Below is a small trained network, with its code and all its weights. Each question gives an input and a class and asks what happens when units are switched off, that is, made to give their printed mean instead of their output.

import numpy as np


def w(rows, s, z=0):
    codes = np.array(rows[::2]) - 128.0
    scale = np.full(codes.shape[1], s)
    scale[-1] = z or s
    return codes * scale


def norm(h):
    return h / np.sqrt((h * h).mean(-1, keepdims=True) + 1e-5)


def f(y):
    return np.maximum(y, 0)


def log_softmax(a):
    a = a - a.max(-1, keepdims=True)
    return a - np.log(np.exp(a).sum(-1, keepdims=True))


def net(x, mask):
    res = np.array(x, float).reshape(1, 4) / 4 @ E
    u = 0
    for l in range(4):
        y = f(norm(res) @ A[l][:, :-1].T + A[l][:, -1])
        res = res + np.where(mask[u : u + 5], y, B[l][:, -1]) @ B[l][:, :-1]
        u += 5
    return log_softmax(norm(res)[-1] @ U[:, :-1].T + U[:, -1])


A, B = {}, {}
E = w([
[138,196,72,144,87,84,162,209,218],'x0',
[178,150,136,182,162,189,226,114,51],'x1',
[96,112,102,123,47,175,253,141,113],'x2',
[16,82,130,152,190,112,181,195,168],'x3',
],0.0014)
A[0] = w([
[43,54,139,169,201,105,10,118,65,62],'L0N1',
[167,183,119,113,73,129,77,131,112,111],'L0N2',
[73,160,133,249,165,68,147,173,164,242],'L0N3',
[177,122,152,230,156,149,202,156,39,77],'L0N4',
[162,211,137,48,125,71,9,163,120,1],'L0N5',
],0.0019,0.00092)
B[0] = w([
[115,173,191,168,217,148,124,77,254,220],'L0N1',
[133,136,149,133,123,97,152,41,171,192],'L0N2',
[154,152,163,102,122,106,115,120,69,251],'L0N3',
[112,36,120,175,144,142,85,184,64,220],'L0N4',
[155,95,117,214,163,110,114,63,159,219],'L0N5',
],0.0038,0.0018)
A[1] = w([
[102,139,175,115,78,174,255,64,161,2],'L1N1',
[82,98,114,202,181,84,180,147,101,140],'L1N2',
[52,119,63,80,67,86,202,167,189,56],'L1N3',
[45,114,113,147,168,181,194,200,54,56],'L1N4',
[27,68,195,51,241,222,100,144,116,193],'L1N5',
],0.0023,0.00093)
B[1] = w([
[176,129,115,71,161,115,198,192,108,168],'L1N1',
[153,88,148,106,135,133,180,126,99,204],'L1N2',
[188,178,253,122,134,136,100,114,141,192],'L1N3',
[169,145,66,61,81,72,154,95,120,211],'L1N4',
[171,157,79,221,140,75,162,59,162,251],'L1N5',
],0.0037,0.0022)
A[2] = w([
[154,148,153,128,185,213,67,73,33,92],'L2N1',
[114,139,133,114,117,143,84,69,107,11],'L2N2',
[82,183,122,142,110,108,45,233,232,97],'L2N3',
[111,99,134,175,253,125,73,157,89,99],'L2N4',
[97,87,99,133,28,120,109,86,179,70],'L2N5',
],0.0024,0.0012)
B[2] = w([
[27,161,172,127,119,161,87,176,165,225],'L2N1',
[138,170,140,109,88,152,124,167,80,149],'L2N2',
[38,50,122,115,108,242,83,55,40,246],'L2N3',
[242,188,110,142,168,44,152,168,139,232],'L2N4',
[139,154,143,181,254,77,165,67,226,172],'L2N5',
],0.0031,0.0014)
A[3] = w([
[173,167,138,156,144,126,147,112,81,253],'L3N1',
[149,131,126,182,150,141,106,93,165,55],'L3N2',
[82,167,161,110,103,187,63,116,94,113],'L3N3',
[105,102,2,128,121,145,177,147,106,16],'L3N4',
[91,153,154,137,201,90,127,127,121,5],'L3N5',
],0.0047,0.00049)
B[3] = w([
[91,99,102,80,111,129,91,130,154,253],'L3N1',
[85,171,170,191,179,120,129,79,207,254],'L3N2',
[21,52,122,169,75,182,128,182,132,174],'L3N3',
[149,107,2,185,144,159,126,71,80,182],'L3N4',
[137,149,160,150,158,132,57,73,129,209],'L3N5',
],0.0049,0.0031)
U = w([
[174,203,193,28,56,80,196,204,152,101],'0',
[111,180,201,213,203,82,57,23,202,190],'1',
[31,56,168,143,35,192,78,191,124,147],'2',
[188,157,132,86,162,85,54,200,83,4],'3',
[176,79,2,146,115,125,193,110,13,147],'4',
],0.0083,0.0039)

Each question gives the input, the list of numbers given to net, and the class t.
The units are the neurons (one row each of A and B). Each row of codes is followed by its name. A weight is (code - 128) times the scale printed after its matrix; where a second scale follows, it is the last column's (A, B and U).
mask holds one flag per neuron, layer by layer. A switched-off neuron (its flag False) gives its mean, the last column of its row in B, instead of its output. The means were averaged over made-up inputs and are rounded, as every weight is.
A unit's drop is (log p(t) with every unit on - log p(t) with that unit switched off) / (log p(t) with every unit on - log p(t) with every unit switched off).
The circuit of an input: a set's keep is (log p(t) with only the set's units on - log p(t) with every unit switched off) / (log p(t) with every unit on - log p(t) with every unit switched off). Starting from the 12 units with the biggest drops (on a tie, the unit counted first), units are removed one at a time, each time the one whose removal leaves the highest keep (on an exact tie, the one counted first), for as long as the keep stays at least 0.8.
circuit, biggest first: the units of the circuit, biggest drop first
unit that matters most: the unit with the biggest drop
k most important neurons: the k neurons with the biggest drops, biggest first
k most important neurons of layer l: the k neurons of layer l with the biggest drops, biggest first
input [3,-2,6,6], class 0: most important neuron -> L1N3
input [-4,8,-2,-1], class 4: 2 most important neurons of layer 3 -> L3N2; L3N5
input [7,2,5,-6], class 0: 3 most important neurons of layer 1 -> L1N3; L1N5; L1N4
input [-8,-3,3,-4], class 2: circuit, biggest first -> L3N3; L2N1
input [7,-2,4,-7], class 0: circuit, biggest first -> L1N5; L3N2
input [-5,4,6,-7], class 2: circuit, biggest first -> L2N1; L1N5; L3N3
input [4,-4,6,0], class 0: 3 most important neurons -> L1N3; L1N1; L0N4
input [0,7,3,-6], class 4: circuit, biggest first -> L0N1; L3N2
input [4,2,7,3], class 4: 2 most important neurons of layer 1 -> L1N4; L1N1
input [-4,-1,1,-6], class 2: 2 most important neurons -> L3N3; L1N5
input [6,7,-7,4], class 3: 2 most important neurons -> L3N2; L0N1
input [7,4,7,4], class 4: 4 most important neurons -> L3N4; L1N4; L0N1; L0N4
input [7,-5,2,-2], class 2: 2 most important neurons of layer 3 -> L3N3; L3N5
input [6,5,-4,3], class 3: unit that matters most -> L0N3
input [3,1,5,-5], class 4: 2 most important neurons of layer 3 -> L3N2; L3N4
input [-2,-2,6,4], class 0: 2 most important neurons -> L1N3; L0N4
input [5,-1,5,-1], class 0: 2 most important neurons -> L1N3; L1N1
input [1,6,-4,0], class 3: 2 most important neurons -> L0N1; L3N2
input [8,6,-3,2], class 4: 2 most important neurons -> L0N1; L1N3
input [-6,5,4,-8], class 2: most important neuron -> L2N1
input [-3,-3,5,5], class 0: 3 most important neurons of layer 1 -> L1N3; L1N4; L1N1
